Each row was made from one path, in order. Every step used is in the known rows, and no mark comes twice. Write each row's path.
Known rows:
X P L N Z G T Q J M: [-125  281  -67 -185 -148   67  -40  138  -41  -56  197   23 -478  122
  -97  142  106  -20  -17  167  354  458  181  162    2 -552  211  169
  230  393 -177 -175 -103  -92   80   79  130    9  -24  -65 -167 -133
   38 -178  173  196]
Z L J M T Q X P G N: [-181  181    4   72 -270   20 -183  151 -207 -224  206  -49 -109  206
    4 -152  -10   11 -136  -73  426  112   70   20  -33 -120  130  -28
  223   77  -49   25   91  138   81  132  332   74   88  -37 -299   29
  -22 -192   29  156]
M T P X: [ -16   42  -10   34   50  -17   29  389  -26 -102   -7  129 -590  -25
  -78 -164   32  100  -84   57   46  220  -10  191  -16   35  156  259
  -52   67  144  -73    3  204   22   42  138   47  -26  157 -324   27
  -85  -70   35  -54]
L Q J M X P T: [-222  100   25 -129  -77  -27   -6  324 -101 -180  191  160  651   21
 -353 -350   -6   30  198   60 -141 -105  274   29  -18   73  -29   65
   96  181  -10  -59  258 -173  -31  204   66   99   78    6 -252  300
   50  -73  214  -54]
M T Q X: [ -63  100   45   28 -188 -139   21  436 -100 -338  203   28  270  204
 -323   33  -21  -56 -160 -358   77  227   37   68  -46   53  519  244
   56   86  -42  -28  268  155  101   68  286    3   99  -85 -229  145
 -163   51  165   88]
P L Z G N: [ -76  172 -123  -31   34  163  -65 -425   71  206   28 -137 -825   32
  509  185   66    9  -16   98  281  164    3  113   65 -415 -261 -101
  169   42  311  -52 -319  212   91   69  151    1  -89   29  179 -290
   22 -203 -238  134]
Z L N J Q X M T P: [ 127  315   98  -83 -113 -116  -89  376 -294 -246  175  -81  -41  238
  -96 -210  -29  102 -154 -137  175   12   21 -125  -90  518  249 -142
   29  111 -517  241  330   47  129   12  113  -56  -23  -61 -407  220
    0   30  111   11]
J M X P L: [   9   52 -106  -74 -135  -71   41  276  -61  -25  100   57   50  -55
 -226 -124   72  -20  -16  105  -87   25  107  139 -117   91   79  143
   78  223 -367  -72  255  110  130  140  289   70  -42   98 -184  -34
   32   91  211   -1]
N J M T: [ 126   72   25  -89 -194  -22 -106  257 -226 -105 -135   -5  327   76
  -22   80  -43   67  -40  100   90   -3   75 -206  -94  595  241 -110
   14   66 -148  174  264   42  112  -27  -75  -22   25  -12 -338   62
 -138  -27  163  -59]
M Q X T P G: [-236  107   42  -10   76  -80   -1  363  -91 -356  433   15   39  132
 -213 -564   97   80   -3 -311  236  102   32  273  -64  -79  195  248
  159  152   34  -87   -4  144  -10  167  339   80  -20   -2 -343  203
  -12    4   56  167]
M T X P G Q J N L Z: [  -3  350   73  -51  -34 -229   61  218  -53  -62  123   64   76  120
 -504  177   85  -69   37 -254  529  177  -20  280  171  216  157  204
  272  418 -611   28  216 -211  113   80  267  -31 -232  -84    2  -11
  -93 -144  190  152]
L Z P T Q J N: [-266  355   56  -84   15  -18   85  239   77    3  153   16 -111   -8
 -382  226    6  -64  169 -284   52  168   20  177  -63 -173   11  322
  162  302  -58 -170  -19 -347   65 -204  -85  -35  -38  -92   44 -224
   80 -158   51   22]
P L J T Q X: [ -58  114    3   20 -197   -4  -58  286 -155 -373   52  -76 -180  322
  -99  -52   34  -95  -29  178   32  103  228  -45  -81  129   97  186
  165  109   47  -27  291  162  134  211  100   43  110    2 -176  416
   -2  -26   39   83]
L J T Q M X P: [  55   58   56   30 -288 -170  -15  440 -164 -409  149  138  657  135
 -477 -237   46  -74  -12  -37  -30   84  278   53  -40  157  395  165
  258  183 -475   18  402  -72   15  100  246   61   37   -5 -392  381
 -122  193  251    3]
T P G N L J Q X M: [-237  273  110   57  -20  -50 -216  -66 -311 -281  207 -121 -326  302
  165 -286   22   88  -61    2  339 -100  106 -141  -20   11  -88 -171
  -12  -57   75  220  186    1    2  289   19   29   73 -125 -361  325
   30  -41  -54   45]
Z L J T Q M: [  53  146   54   49 -318    0  -88  190 -175 -281   10  -34 -190  159
 -193   25  -68  -75  -59  159   74   79  135 -107  -81  -64  194  -42
  175    3  -95   39  139   27   49 -213  -44  -39   60  -11 -363  234
   26   40   21   72]
G N J Q M X: [  79  150  155  -18 -354 -161 -113 -105 -256 -136   87  -37  579  156
  -72   70  -97   -4 -138 -303  181  -45   -5 -114   11  226  304 -241
  -80  -40  -22  146  351  -13   64   -9  -42  -79  107 -179 -323   98
 -258  151  175  -73]
L Q X T P G N J: [-168  163   80  -30   53    0 -221 -253 -220 -203  243 -116 -483  225
  200 -393  -69   27   -7  -31  491 -146   -9 -124   61  127 -277 -341
   -7  -51  128  129   79   55  -27  479  -10   98   73  -83 -239  147
  -66 -241 -113  133]
J T P L N Z G Q X M: [ -22  240  -56 -148  171   67  -17  135 -127 -184  312 -129 -435  342
   77  108  148   74 -143  131  307  327  155  104  -56  -92   -6  -96
  132  159   30  102  -27  156   44  131  162   27  -58 -134 -140  208
  -13  -79  -18  209]
L J T Q: [  23   41   61  103 -232   26  -97  147 -156 -290  -71  -60  123  240
   41 -141    3  -14   45  215   93   97  287 -109  -48   77  155   90
  224   30   21   66  111  -47   51   73  -98   23   83   21 -241  316
   -5   65   -7   -9]
X M T Q J N Z: [ -34  282   88  -44  -12 -228   12  380 -133 -181  112  -11  435   50
 -556  387 -117  -88  -88 -403  -81  138   33   43 -115  -49  418   91
  -77  247 -233   75   64 -200   75 -168   75  -89   73 -184 -378    1
   46  326  285  -37]
N Z L Q X M T: [  78  150  -23  -46  -44 -112  -45  148 -182 -153  209  -27  140  101
 -230  147 -161   38 -173  -93 -274  -69  220  -78  -79  196  161 -261
  -67   27  -17  279  135    2   65 -125  224  -71   39  -27 -319  274
  119  229   73   52]
M Q J T P L N: [  30  222  -10 -136 -124  -91   -1  386 -106 -279   -5  -25 -268  157
  -88 -234   43  -64    7   64  140   92  -32  177  -28   15   46  184
  203  368 -170 -114  116  132  161  -12   81  -18  -91   56 -316  230
  131   80  119   25]
Q J N L Z P G T: [-164  272   35  -49   64   79   37 -286   63   91  173   25 -654   26
  -80  233   70  -30  100  -98  455  186  -40  312  102 -153 -119  200
  262  284   74  -34 -126 -471  -19 -164 -104  -42 -274  -76  155 -292
   21 -272  -83  201]
J Q M X: [   0  121  140  -48 -258 -179   22  267 -150 -266  162   37  789   83
 -274  -54  -26   18  -39 -288  -59   64  160   56  -40   89  411   37
   50   58  -16   33  295  -22   39 -157   31  -73   70 -101 -296  251
 -124  257  220  -58]
Z L Q J M: [-128  189   70 -121 -228  -11 -104  117 -126 -106  -59  -32 -163  -20
  -36  -52 -122   -3  111  234  -80 -168  133 -195  -51   66  -61 -169
   23   22  154   32  109  -66   59 -211 -269  -42   76  -14 -265  133
  226  -38   83   -1]
P T X M Q J: [-241  144  -31  -29 -146  -32   34  232 -137 -157  273  134  450   11
 -464 -172  -44   46 -106 -196 -122  -63   15  120 -102 -220  354  205
 -145   37   42  -94   79   22   42  -77  289   -4   88    2 -479  137
  -59  181  154  -91]
N Z G P L Q M X T: [-109  191  -61 -127  -81   34  -78  -57  -71  -24  466  -15 -442   17
 -105  -60  -44  126 -124    1 -253   69  309  291  -78 -338   86 -137
  107  258  226   49 -140   -9  -45   -6  172    6   -9   66 -352   42
   75  244  -37  203]
X T Q J N L Z G: [ -69  425   37  -83  -20  -22  -36  -68   38   81  158  -53 -366   87
 -278  155   96  -12  171 -146   88  139   88  105   50 -122  115   92
  300  289 -331   35   -6 -247   73   -6   99  -70 -177  -53  -14 -240
   58 -104    4  195]
Q J T X P L: [  26   98  -94  -15 -133 -224   61  233  -90 -202    2   99 -206  -60
 -298  -96  102 -133  -94  201  182  -24   98  163   68  -72   71  281
  131  304 -381 -167  187  164  132  185  281   60   12  143 -278  209
  -43  107  132   43]
L Z G T P X M Q J N: [-301  312   77  -67  136   90   79  281   11 -158  225   98 -370  -19
 -299  -90  110   69  116 -178   40  284   49  292  -92 -158  274  456
   45  145   84 -160  -67 -138  -10  -75  163   -5 -114  -10 -290 -116
   41 -105  132  -79]
M T X Q J N L Z: [  20  403   97  -15 -165 -290    9  201 -118 -106   68   29   94  118
 -574  159  -27  -97   28 -261  -20  -51   68   96   31  352  252  117
  124  321 -573   86  350 -197  203  -18  193 -145 -111    9 -267   43
   -8    9  244   62]
X Q J M T P L N: [-132  304  -61 -186  -92  -34  -59  532 -158 -335  129    2 -426   77
 -237 -278  -18  -44  -18  134   43   33   64  126 -183  -73   72   75
  160  343 -305 -145  141  180  188   53  122    4  -11  103 -528   84
  198   10  178  121]
X M T P: [ -52   88   12   36   83  -85    4  475 -155 -290  135   33  -79  -22
 -109 -270  -11   54 -134 -113   75   62  -10   62 -141   78  294  134
  -23   38 -159   55   31  171   14   19  158   60  -15   43 -491   97
    2  211   75  -32]
Z L J Q M X T P G N: [-175  268  133   78 -199   24 -195    4 -252 -224  346 -133 -107  164
   56 -424  -52   84 -102 -151  337  -45   67  115  -46 -199   14 -168
  160   28  102   37  -45  103   -5   22  105   21   49   -5 -429  152
   56   64  -76  127]
Z P X M: [-116   72 -208  -16  121  142   27 -202   28  189  160  140 -794 -225
  -90  116   23  179  -93  232 -236   14  151  105 -143 -304  -86  -32
 -120 -124  190   51 -115  -89  -29 -258   84   16  -37  159 -241 -312
   19   36 -156   -9]
X Q J T P G N: [-222  114   68  110  -30 -135 -130 -139 -189 -409  136  -35 -310  100
  157 -376   -1  -84  -41 -112  578  -94  -44  106   26 -362  -31  -31
  167    2  377  -53 -122  142    2  152   -8   63  103  -73 -545  106
  -36   17  -29  182]
N L J T Q X P G: [ -27   88   20   38 -111 -115  -95   94 -146 -321  112   48  -44  316
 -158 -275  131  -38   73  114  376   68  209   26  102  122   -1   98
  359  208 -281  119  281 -147   14  345  214   82  -50  -60 -150  372
  -66 -159   38  175]
P X Q J M T: [-124  131  -60  -57 -170  -65  -51  342 -167 -277   31  179   42 -100
 -422  -33  -46   30  -27  111 -197  -68  222   37 -155   24  327   98
    3   69  133  -58  198  115  102 -122  104  -19  128  119 -681   73
  -11   96  230   51]
P G T X M: [-273   92  -26   44   97  173   38  -68 -121 -167  395   37 -128   75
  -59 -229   42  115 -125   40  364  226  149  201  -64 -400  195  129
    6 -142  118  -21 -148   25  -53   62  246   67   -2   42 -273   17
 -102  -47  -54   51]

Write each row's path:
[-121  124    4  -33  -57 -143 -152 -307 -128 -152   89   56 -515   13
  -40 -132  -86  -74   16   61  402 -110    8  -37  173 -380 -271 -349
   70   43  -14   91   85 -130  -81  221   44   33  -31  -63 -256   66
   25 -131  -37   91] | X P G N L Q M
[-122  180 -132 -129   -2  179   29   50   63  -92  357   21 -624  203
  -79 -113  166  -25  -58   79  325  430  103  284   41 -488   55  225
  289  290 -341 -212    5    9   47  359  442   81 -110   28  127 -125
   -5 -324  -12  212] | Z G T Q X P L N
[-270  205   94   69   35 -131 -107  150 -273 -446  277  -82   27  157
  184 -301   12   69 -151 -324  566   92   46   78  -24 -210  184    8
   68  -33  330   64   -6  245   21  155  174   55  131 -115 -494  193
  -84   72   -5   71] | J Q X M T P G N
[-228   99   44    2  154  114  -70  267 -226 -479  286  -54  -39  304
  -15 -313   96   66  -20  170  355   57  205    3 -120  145  -17    9
  138  -80  159  102  110  117  -63  202   38  137   38 -111 -298  482
  -13  -54  -43  145] | L J T P G Q X M
[ -80  211   31 -113 -200   54   54   63   -7  -84  509   48   39  263
 -229  157  -21   52 -166 -369  314  595   95  418  -20 -487  411   86
  248  263   89  -24 -100 -280    6 -303  172  -65 -127 -161 -110 -149
 -169  -16   76  202] | L N Z P G T Q M X
[-220  299   59  -70  -59   88  -40  -88   29  208  168   19 -458  120
    9   94   86  135  100 -210   30  102  -66  268   42  -63   -1  224
  147  341  238    6 -118 -309  -30  -67   -2  -48 -145  -88  -26 -205
   12 -252  -28   49] | M Q J N L Z G P T
[-101  190  -63  -61  -81   48 -139  170 -214 -185  238  -66 -290  165
  186   82   27  189 -233  110 -159   90  397   84 -132   -1  203   20
   82  236  228  177  -57   56   42   43  179  -10   80    1 -358  299
   57  247  -61   74] | N Z G P L J Q X M T
[-303  371   30  -96  -31  -63  109  339  -29  -30  283   67  348  -32
 -532   87   24   59   50 -345 -156   54   88  223 -128    2  194  342
   31  265 -140  -98   69 -291   94 -293  171  -71  -46   -9 -218  -82
   30    9  132 -131] | L Z P T X M Q J N
[ -17  230   62 -110  -62 -327   29  450  -85 -165   31   24  220   21
 -473  158  -77 -115  -62 -125  -46   56  155  143   75   89   89  159
   -4  508 -391  -54  139 -180  116  166  188  -42   25    1 -198  246
   92  159  263 -120] | M T X P L Q J N Z
[   1  211  -76 -162  -73  -68   72  119   32  -84  192   45  -39  -19
  -13  -64  168   35   96    9   73  241  334  231   23 -199  116  152
  376  297 -228  -71   19   38  105    9  318  -17 -135   24   -8   62
   -3   45   40  104] | J Q M X P L Z G
[ 202  140  -56 -160 -122  -65   18   25  -40  -73  113   14  281  213
 -144  203  136  -44  -68   84  250  210  166  253  125  -11  110   -7
  345  430 -166   18   48  -75   72   42  164   -3 -130 -103  -35  169
  -83  110  124  203] | M X P L N Z G Q J T
[ -40   78    0  -64  -81  -79  -16   51  -89  -45  216  165  261   80
 -421 -228  -36   -1   82   -2  -90 -102  119   52   79   27 -102 -109
   35  162 -232   71  323 -250  -69  278  186   52  -60    1 -181  209
  -35 -104  130  -20] | N L Q M X P T
[  65  248  -98  -70  -41 -243  108  223  -42 -166    1   87 -297  -46
 -263   21  131 -145   72  190  188   68  246  190   90   31  -13  279
  295  362 -443 -126  162  157  199   65  279    9  -73  145 -116  266
   35   33  134  150] | Q J T X P L Z
[-191  225   75  -34  -18  -71   50  241   15   18  316  -44   54  250
 -309  326   26   10  -61 -404   18  325   41  122  -42  -87  114  221
   -8  261  101  -50   67 -280   36   -5   70  -42   73 -187   87  -68
  -98 -238   85   34] | J N Z P T Q X
